Below are the code and all the weights of a small trained network. Each question names an input and a class and asks about switching units off, where a switched-off unit gives its printed mean instead of its output.

import numpy as np


def w(rows, s, z=0):
    codes = np.array(rows[::2]) - 128.0
    scale = np.full(codes.shape[1], s)
    scale[-1] = z or s
    return codes * scale


def norm(h):
    return h / np.sqrt((h * h).mean(-1, keepdims=True) + 1e-5)


def f(y):
    return np.maximum(y, 0)


def log_softmax(a):
    a = a - a.max(-1, keepdims=True)
    return a - np.log(np.exp(a).sum(-1, keepdims=True))


def net(x, mask):
    res = np.array(x, float).reshape(1, 7) / 4 @ E
    u = 0
    for l in range(4):
        y = f(norm(res) @ A[l][:, :-1].T + A[l][:, -1])
        res = res + np.where(mask[u : u + 3], y, B[l][:, -1]) @ B[l][:, :-1]
        u += 3
    return log_softmax(norm(res)[-1] @ U[:, :-1].T + U[:, -1])


A, B = {}, {}
E = w([
[136,179,135,51,200,139,156,135,82],'x0',
[118,103,243,85,97,148,187,108,170],'x1',
[69,140,115,152,173,100,137,2,143],'x2',
[130,129,128,132,130,130,127,129,126],'x3',
[129,131,128,127,126,127,125,128,130],'x4',
[126,129,129,129,127,129,126,130,128],'x5',
[130,127,129,127,127,128,129,127,126],'x6',
],0.0039)
A[0] = w([
[219,116,87,158,156,179,103,252,82,20],'L0N0',
[141,104,223,60,50,151,180,175,153,85],'L0N1',
[161,72,135,149,70,179,104,192,186,2],'L0N2',
],0.0029,0.0013)
B[0] = w([
[45,132,160,47,4,69,79,70,182,242],'L0N0',
[225,120,112,239,249,178,129,186,143,251],'L0N1',
[135,126,125,218,110,48,234,169,12,200],'L0N2',
],0.0036,0.0027)
A[1] = w([
[134,82,124,225,122,76,114,60,210,67],'L1N0',
[118,172,70,3,87,87,102,193,82,2],'L1N1',
[145,146,67,176,164,103,102,89,60,161],'L1N2',
],0.0034,0.0028)
B[1] = w([
[139,96,103,123,120,223,75,152,179,244],'L1N0',
[140,255,198,122,93,107,30,86,138,209],'L1N1',
[149,137,87,159,171,137,147,197,143,250],'L1N2',
],0.0052,0.0023)
A[2] = w([
[150,143,253,110,138,139,208,78,145,50],'L2N0',
[138,45,226,160,49,161,167,70,163,6],'L2N1',
[216,128,164,65,109,87,148,220,105,68],'L2N2',
],0.0041,0.0011)
B[2] = w([
[90,30,74,68,55,102,157,132,100,253],'L2N0',
[182,254,161,172,184,97,35,104,159,243],'L2N1',
[82,144,126,157,136,224,86,151,121,252],'L2N2',
],0.0058,0.0028)
A[3] = w([
[144,105,76,131,1,71,109,208,92,43],'L3N0',
[95,99,45,181,45,119,104,121,144,57],'L3N1',
[179,116,161,195,49,73,109,194,108,5],'L3N2',
],0.0054,0.0018)
B[3] = w([
[112,104,221,37,162,57,136,10,179,254],'L3N0',
[56,54,151,87,36,209,205,123,57,237],'L3N1',
[157,119,49,131,164,1,227,125,95,249],'L3N2',
],0.006,0.0032)
U = w([
[80,67,146,38,95,58,167,56,106,255],'0',
[208,115,154,220,137,57,153,203,142,125],'1',
[126,226,148,66,85,97,9,153,101,114],'2',
[138,110,188,83,139,250,129,222,101,69],'3',
[58,70,48,196,75,226,104,110,112,74],'4',
[151,130,188,189,126,143,45,47,232,86],'5',
[119,187,44,130,236,126,124,108,97,50],'6',
],0.011,0.0021)

Each question gives the input, the list of numbers given to net, and the class t.
The units are the neurons (one row each of A and B). Each row of codes is followed by its name. A weight is (code - 128) times the scale printed after its matrix; where a second scale follows, it is the last column's (A, B and U).
mask holds one flag per neuron, layer by layer. A switched-off neuron (its flag False) gives its mean, the last column of its row in B, instead of its output. The means were averaged over made-up inputs and are rounded, as every weight is.
A unit's drop is (log p(t) with every unit on - log p(t) with that unit switched off) / (log p(t) with every unit on - log p(t) with every unit switched off).
The circuit of an input: a set's keep is (log p(t) with only the set's units on - log p(t) with every unit switched off) / (log p(t) with every unit on - log p(t) with every unit switched off). Starting from all 12 units, units are removed one at a time, each time the one whose removal leaves the highest keep (on an exact tie, the one counted first), for as long as the keep stays at least 0.8.
units of the circuit, in order: the units of the circuit, biggest drop first
most important unit: the unit with the biggest drop
top k neurons: the k neurons with the biggest drops, biggest first
top k neurons in layer l: the k neurons of layer l with the biggest drops, biggest first
drop when u is switched off: that unit's drop, to one decimal
input [0,-4,1,4,6,-4,-5], class 4: top neuron => (L2N0)
input [-2,1,8,-6,6,6,-6], class 5: units of the circuit, in order => (L2N0; L1N0)
input [8,0,0,8,3,7,4], class 2: units of the circuit, in order => (L0N1; L1N1)
input [4,0,6,-4,7,8,-5], class 6: top 3 neurons => (L3N0; L0N0; L3N1)
input [5,8,-1,-2,8,-4,4], class 3: units of the circuit, in order => (L0N1; L3N0)
input [3,-1,8,-7,2,-4,2], class 6: units of the circuit, in order => (L3N0; L1N2)
input [1,3,-2,4,-8,1,8], class 3: top 2 neurons => (L2N2; L3N2)
input [-3,0,3,-3,-2,3,6], class 4: top 4 neurons => (L0N0; L1N0; L3N0; L3N1)
input [7,7,0,-2,-8,-2,4], class 3: top 3 neurons => (L3N0; L3N2; L0N1)
input [-2,-7,8,-5,1,1,5], class 4: units of the circuit, in order => (L3N1; L3N0)
input [0,3,-2,-3,-1,0,1], class 1: top 2 neurons in layer 0 => (L0N1; L0N2)
input [0,-6,2,1,6,-1,2], class 4: top 2 neurons in layer 0 => (L0N1; L0N2)
input [3,-4,0,-6,1,-3,-1], class 2: top 2 neurons => (L1N1; L0N1)
input [-1,-5,-6,2,-5,2,3], class 0: units of the circuit, in order => (L3N0)
input [0,1,-4,8,8,-4,-8], class 1: top 2 neurons => (L2N0; L0N1)
input [1,0,6,-4,5,5,-8], class 6: top 3 neurons => (L2N0; L0N0; L3N1)
input [-2,-6,2,-2,-6,1,0], class 4: top 2 neurons => (L2N0; L3N1)
input [2,0,-4,-4,3,-1,0], class 2: top 2 neurons => (L0N0; L1N1)
input [-4,2,6,0,-5,-5,-3], class 5: top 2 neurons => (L2N1; L2N0)
input [8,-2,-2,-1,7,7,-2], class 2: most important unit => L1N1
input [1,0,8,7,8,-7,-7], class 6: top 2 neurons => (L2N0; L0N0)
input [-6,0,7,0,-5,5,-6], class 4: top 2 neurons => (L3N1; L3N0)
input [-3,1,7,1,-3,5,4], class 5: top 2 neurons in layer 0 => (L0N1; L0N2)
input [-7,7,-8,2,-8,7,-5], class 1: drop when L3N2 is switched off => 0.1
input [-1,4,-2,5,-1,-6,4], class 1: drop when L0N1 is switched off => 0.1
